Below is a small trained network, with its code and all its weights. Each question gives an input and a class and asks what happens when units are switched off, that is, made to give their printed mean instead of their output.

import numpy as np


def w(rows, s, z=0):
    codes = np.array(rows[::2]) - 128.0
    scale = np.full(codes.shape[1], s)
    scale[-1] = z or s
    return codes * scale


def norm(h):
    return h / np.sqrt((h * h).mean(-1, keepdims=True) + 1e-5)


def f(y):
    return y / 2 * (1 + np.tanh(0.7978845608 * (y + 0.044715 * y**3)))


def log_softmax(a):
    a = a - a.max(-1, keepdims=True)
    return a - np.log(np.exp(a).sum(-1, keepdims=True))


def net(x, mask):
    res = np.array(x, float).reshape(1, 5) / 4 @ E
    u = 0
    for l in range(4):
        y = f(norm(res) @ A[l][:, :-1].T + A[l][:, -1])
        res = res + np.where(mask[u : u + 5], y, B[l][:, -1]) @ B[l][:, :-1]
        u += 5
    return log_softmax(norm(res)[-1] @ U[:, :-1].T + U[:, -1])


A, B = {}, {}
E = w([
[197,73,114,189,112,112,93,148,134,56,70,166],'x0',
[146,195,102,69,167,209,88,163,96,78,110,158],'x1',
[47,122,169,124,67,116,95,89,55,87,127,197],'x2',
[114,126,106,125,118,75,98,255,114,151,174,163],'x3',
[77,115,75,153,176,95,157,156,27,98,82,31],'x4',
],0.0052)
A[0] = w([
[252,64,104,243,64,134,113,171,100,23,52,165,5],'L0N1',
[130,191,107,48,185,200,94,163,104,42,94,147,35],'L0N2',
[29,234,137,52,135,138,164,106,121,211,182,76,134],'L0N3',
[186,154,201,99,82,155,127,129,209,146,174,218,136],'L0N4',
[122,57,180,214,98,14,200,88,142,161,185,97,95],'L0N5',
],0.0031,0.0016)
B[0] = w([
[42,80,157,40,245,84,60,87,217,95,141,135,240],'L0N1',
[78,84,91,188,54,167,98,123,155,253,70,118,182],'L0N2',
[113,61,136,133,197,104,77,129,185,66,102,167,254],'L0N3',
[150,129,61,168,166,92,109,84,47,139,151,103,251],'L0N4',
[95,134,69,135,94,243,64,160,136,189,58,141,253],'L0N5',
],0.0059,0.0022)
A[1] = w([
[150,152,166,153,102,73,89,255,97,141,176,130,68],'L1N1',
[22,198,153,46,162,145,179,102,130,203,211,96,1],'L1N2',
[46,103,101,111,100,122,91,80,78,98,114,160,101],'L1N3',
[29,186,135,54,150,144,181,107,126,208,219,98,24],'L1N4',
[214,173,199,117,39,150,128,112,212,123,218,208,37],'L1N5',
],0.0042,0.0032)
B[1] = w([
[112,137,80,85,111,144,217,88,164,74,143,169,175],'L1N1',
[166,102,130,148,156,67,66,125,180,40,54,177,167],'L1N2',
[219,145,198,138,166,138,161,187,153,157,141,96,251],'L1N3',
[164,88,129,147,134,74,65,136,167,40,44,158,169],'L1N4',
[134,148,47,153,201,54,110,68,2,173,123,101,214],'L1N5',
],0.007,0.0019)
A[2] = w([
[165,174,177,133,90,168,215,32,138,69,97,84,16],'L2N1',
[232,158,94,122,165,124,170,169,216,160,136,39,51],'L2N2',
[51,147,238,120,33,106,111,96,34,81,147,184,92],'L2N3',
[165,211,93,46,148,254,67,167,87,87,117,154,36],'L2N4',
[104,42,145,187,34,42,180,94,193,192,148,83,1],'L2N5',
],0.0047,0.0037)
B[2] = w([
[113,144,75,85,64,105,176,147,156,88,175,176,190],'L2N1',
[180,172,255,137,108,129,135,152,119,122,138,134,253],'L2N2',
[245,167,195,153,150,129,168,187,169,143,108,86,251],'L2N3',
[80,128,124,206,70,105,115,121,174,195,70,108,230],'L2N4',
[93,248,93,134,102,180,49,156,128,136,27,166,220],'L2N5',
],0.0072,0.0016)
A[3] = w([
[89,116,101,152,153,95,174,168,2,73,92,5,8],'L3N1',
[112,143,61,102,85,75,141,247,99,94,181,189,35],'L3N2',
[125,79,141,81,185,204,161,156,163,205,224,45,242],'L3N3',
[142,142,117,121,114,203,167,4,118,62,70,99,113],'L3N4',
[158,117,149,128,90,149,76,89,171,181,195,161,253],'L3N5',
],0.0048,0.0028)
B[3] = w([
[188,172,107,117,160,102,60,6,79,193,197,221,195],'L3N1',
[137,149,126,95,55,153,209,27,233,128,167,109,167],'L3N2',
[97,69,195,139,70,157,142,96,37,80,107,180,191],'L3N3',
[99,136,77,90,73,65,172,254,178,148,225,196,228],'L3N4',
[66,113,100,106,169,120,154,142,40,84,115,58,255],'L3N5',
],0.0059,0.0034)
U = w([
[162,152,59,136,183,83,87,36,31,166,171,150,145],'0',
[99,62,154,108,192,86,53,132,216,41,86,152,143],'1',
[63,163,88,184,56,199,84,163,143,200,41,111,136],'2',
[227,167,245,147,129,146,189,184,101,115,121,94,148],'3',
[102,135,63,69,58,117,239,134,190,97,217,158,130],'4',
[60,47,150,107,99,196,154,114,41,88,166,111,111],'5',
[109,130,112,119,78,151,114,124,97,53,159,37,1],'6',
],0.012,0.0078)

Each question gives the input, the list of numbers given to net, and the class t.
The units are the neurons (one row each of A and B). Each row of codes is followed by its name. A weight is (code - 128) times the scale printed after its matrix; where a second scale follows, it is the last column's (A, B and U).
mask holds one flag per neuron, layer by layer. A switched-off neuron (its flag False) gives its mean, the last column of its row in B, instead of its output. The means were averaged over made-up inputs and are rounded, as every weight is.
A unit's drop is (log p(t) with every unit on - log p(t) with that unit switched off) / (log p(t) with every unit on - log p(t) with every unit switched off).
The circuit of an input: a set's keep is (log p(t) with only the set's units on - log p(t) with every unit switched off) / (log p(t) with every unit on - log p(t) with every unit switched off). Starting from the 12 units with the biggest drops (on a tie, the unit counted first), units are removed one at a time, each time the one whose removal leaves the highest keep (on an exact tie, the one counted first), for as long as the keep stays at least 0.8.
circuit, biggest first: the units of the circuit, biggest drop first
k most important neurons: the k neurons with the biggest drops, biggest first
top k neurons in layer l: the k neurons of layer l with the biggest drops, biggest first
drop when u is switched off: that unit's drop, to one decimal
input [2,2,-8,8,8], class 0: circuit, biggest first	[L3N1]
input [-6,-8,0,7,5], class 2: 2 most important neurons	[L2N5; L0N1]
input [6,-3,7,-7,-2], class 3: 4 most important neurons	[L2N3; L0N3; L1N1; L1N3]
input [7,-8,-4,-5,-3], class 2: 2 most important neurons	[L2N5; L0N3]
input [-5,4,-7,-5,4], class 3: 3 most important neurons	[L2N2; L0N1; L0N5]
input [3,1,-4,3,-5], class 0: 2 most important neurons	[L1N5; L1N3]
input [-4,-4,6,-7,-2], class 4: 3 most important neurons	[L2N1; L3N4; L2N2]
input [1,4,-5,6,5], class 4: 2 most important neurons	[L3N2; L1N3]
input [2,5,7,3,3], class 3: 2 most important neurons	[L2N3; L0N5]
input [-8,-7,4,-8,-4], class 1: 2 most important neurons	[L1N2; L1N4]
input [-3,4,-5,6,0], class 4: 2 most important neurons	[L1N1; L1N3]
input [-6,7,-2,4,6], class 2: 2 most important neurons	[L2N4; L0N1]
input [-7,-4,-6,7,1], class 1: top 2 neurons in layer 1	[L1N4; L1N2]
input [-6,-6,7,3,-8], class 0: circuit, biggest first	[L1N5]
input [-6,-6,6,-6,-5], class 1: top 3 neurons in layer 0	[L0N2; L0N3; L0N5]
input [2,1,6,8,-6], class 4: top 2 neurons in layer 3	[L3N2; L3N1]
input [-7,5,-3,-8,2], class 4: top 2 neurons in layer 0	[L0N1; L0N5]
input [0,1,7,8,7], class 4: top 2 neurons in layer 1	[L1N1; L1N5]
input [3,-4,-7,8,-8], class 0: top 2 neurons in layer 3	[L3N4; L3N5]
input [-2,3,-7,-5,5], class 3: circuit, biggest first	[L2N2]
input [1,-7,-7,-1,-7], class 0: top 2 neurons in layer 0	[L0N2; L0N4]
input [-4,3,-2,-5,1], class 4: drop when L3N4 is switched off	1.1
